Here is a tiny trained network, its code and every weight. The questions are about switching its units off for an input and a class, where a switched-off unit gives its printed mean instead of its output.

import numpy as np


def w(rows, s, z=0):
    codes = np.array(rows[::2]) - 128.0
    scale = np.full(codes.shape[1], s)
    scale[-1] = z or s
    return codes * scale


def norm(h):
    return h / np.sqrt((h * h).mean(-1, keepdims=True) + 1e-5)


def f(y):
    return y / 2 * (1 + np.tanh(0.7978845608 * (y + 0.044715 * y**3)))


def log_softmax(a):
    a = a - a.max(-1, keepdims=True)
    return a - np.log(np.exp(a).sum(-1, keepdims=True))


def net(x, mask):
    res = np.array(x, float).reshape(1, 4) / 4 @ E
    u = 0
    for l in range(2):
        y = f(norm(res) @ A[l][:, :-1].T + A[l][:, -1])
        res = res + np.where(mask[u : u + 3], y, B[l][:, -1]) @ B[l][:, :-1]
        u += 3
    return log_softmax(norm(res)[-1] @ U[:, :-1].T + U[:, -1])


A, B = {}, {}
E = w([
[172,128,146,122,36,156,225,164,142,145],'x0',
[129,137,12,199,187,173,133,116,98,70],'x1',
[202,170,107,11,118,55,217,181,108,98],'x2',
[140,154,62,251,121,253,2,38,195,134],'x3',
],0.0035)
A[0] = w([
[175,164,65,64,107,100,133,123,123,74,29],'0.n0',
[69,110,146,81,255,45,127,180,63,141,2],'0.n1',
[126,119,140,115,121,143,161,156,123,120,12],'0.n2',
],0.0052,0.0029)
B[0] = w([
[150,198,141,96,244,148,196,137,164,150,163],'0.n0',
[68,138,131,40,99,69,72,72,73,7,255],'0.n1',
[232,74,112,117,2,69,125,168,182,58,105],'0.n2',
],0.0062,0.0033)
A[1] = w([
[182,180,182,84,112,69,184,203,68,118,14],'1.n0',
[190,120,59,99,133,77,137,166,123,162,4],'1.n1',
[109,103,253,79,47,94,101,116,145,182,19],'1.n2',
],0.0053,0.0037)
B[1] = w([
[141,90,73,207,69,135,59,34,134,144,250],'1.n0',
[236,172,98,107,116,89,179,114,204,135,102],'1.n1',
[91,88,153,133,254,108,131,213,175,155,241],'1.n2',
],0.0081,0.0026)
U = w([
[190,181,172,67,129,137,118,139,174,209,33],'0',
[122,115,130,166,59,208,194,179,81,131,69],'1',
[86,110,141,46,124,47,89,88,56,42,201],'2',
[91,49,199,129,183,111,126,217,181,217,170],'3',
[100,137,103,217,151,252,32,59,117,162,207],'4',
[231,105,80,105,23,73,209,96,133,154,129],'5',
[145,185,141,140,107,132,119,166,114,163,4],'6',
[193,242,73,84,213,177,181,114,142,103,101],'7',
],0.011,0.0043)

Each question gives the input, the list of numbers given to net, and the class t.
The units are the neurons (one row each of A and B). Each row of codes is followed by its name. A weight is (code - 128) times the scale printed after its matrix; where a second scale follows, it is the last column's (A, B and U).
mask holds one flag per neuron, layer by layer. A switched-off neuron (its flag False) gives its mean, the last column of its row in B, instead of its output. The means were averaged over made-up inputs and are rounded, as every weight is.
A unit's drop is (log p(t) with every unit on - log p(t) with that unit switched off) / (log p(t) with every unit on - log p(t) with every unit switched off).
The circuit of an input: a set's keep is (log p(t) with only the set's units on - log p(t) with every unit switched off) / (log p(t) with every unit on - log p(t) with every unit switched off). Starting from all 6 units, units are removed one at a time, each time the one whose removal leaves the highest keep (on an exact tie, the one counted first), for as long as the keep stays at least 0.8.
units of the circuit, in order: the units of the circuit, biggest drop first
top k neurons: the k neurons with the biggest drops, biggest first
top k neurons in layer l: the k neurons of layer l with the biggest drops, biggest first
drop when u is switched off: that unit's drop, to one decimal
input [-2,-8,7,7], class 3: top neuron in layer 1	1.n2
input [5,8,-6,-5], class 1: units of the circuit, in order	1.n0, 0.n1, 1.n2
input [-1,-4,8,8], class 7: top 2 neurons	1.n0, 0.n0
input [5,-1,-1,-7], class 5: top 2 neurons	1.n0, 0.n2
input [3,4,2,-1], class 5: top 3 neurons	0.n2, 1.n2, 1.n0
input [3,4,0,-5], class 5: top 3 neurons	1.n0, 0.n2, 1.n2
input [-5,-8,6,4], class 3: top 2 neurons	1.n2, 0.n1
input [8,-2,-8,0], class 3: top 2 neurons	1.n0, 1.n2
input [-7,8,-8,-6], class 2: top 2 neurons	0.n1, 1.n0
input [3,5,5,6], class 7: top 2 neurons	1.n0, 0.n0
input [8,2,-1,2], class 1: top 2 neurons in layer 1	1.n0, 1.n1
input [2,7,8,-7], class 5: top 2 neurons	1.n0, 1.n1
input [0,-3,0,-2], class 3: top 2 neurons	1.n2, 0.n0
input [-6,-7,6,3], class 3: top neuron in layer 0	0.n1
input [1,-8,1,4], class 3: drop when 1.n2 is switched off	0.1
input [4,-8,1,4], class 3: drop when 1.n1 is switched off	0.0
input [6,-2,-1,1], class 3: drop when 1.n2 is switched off	0.3
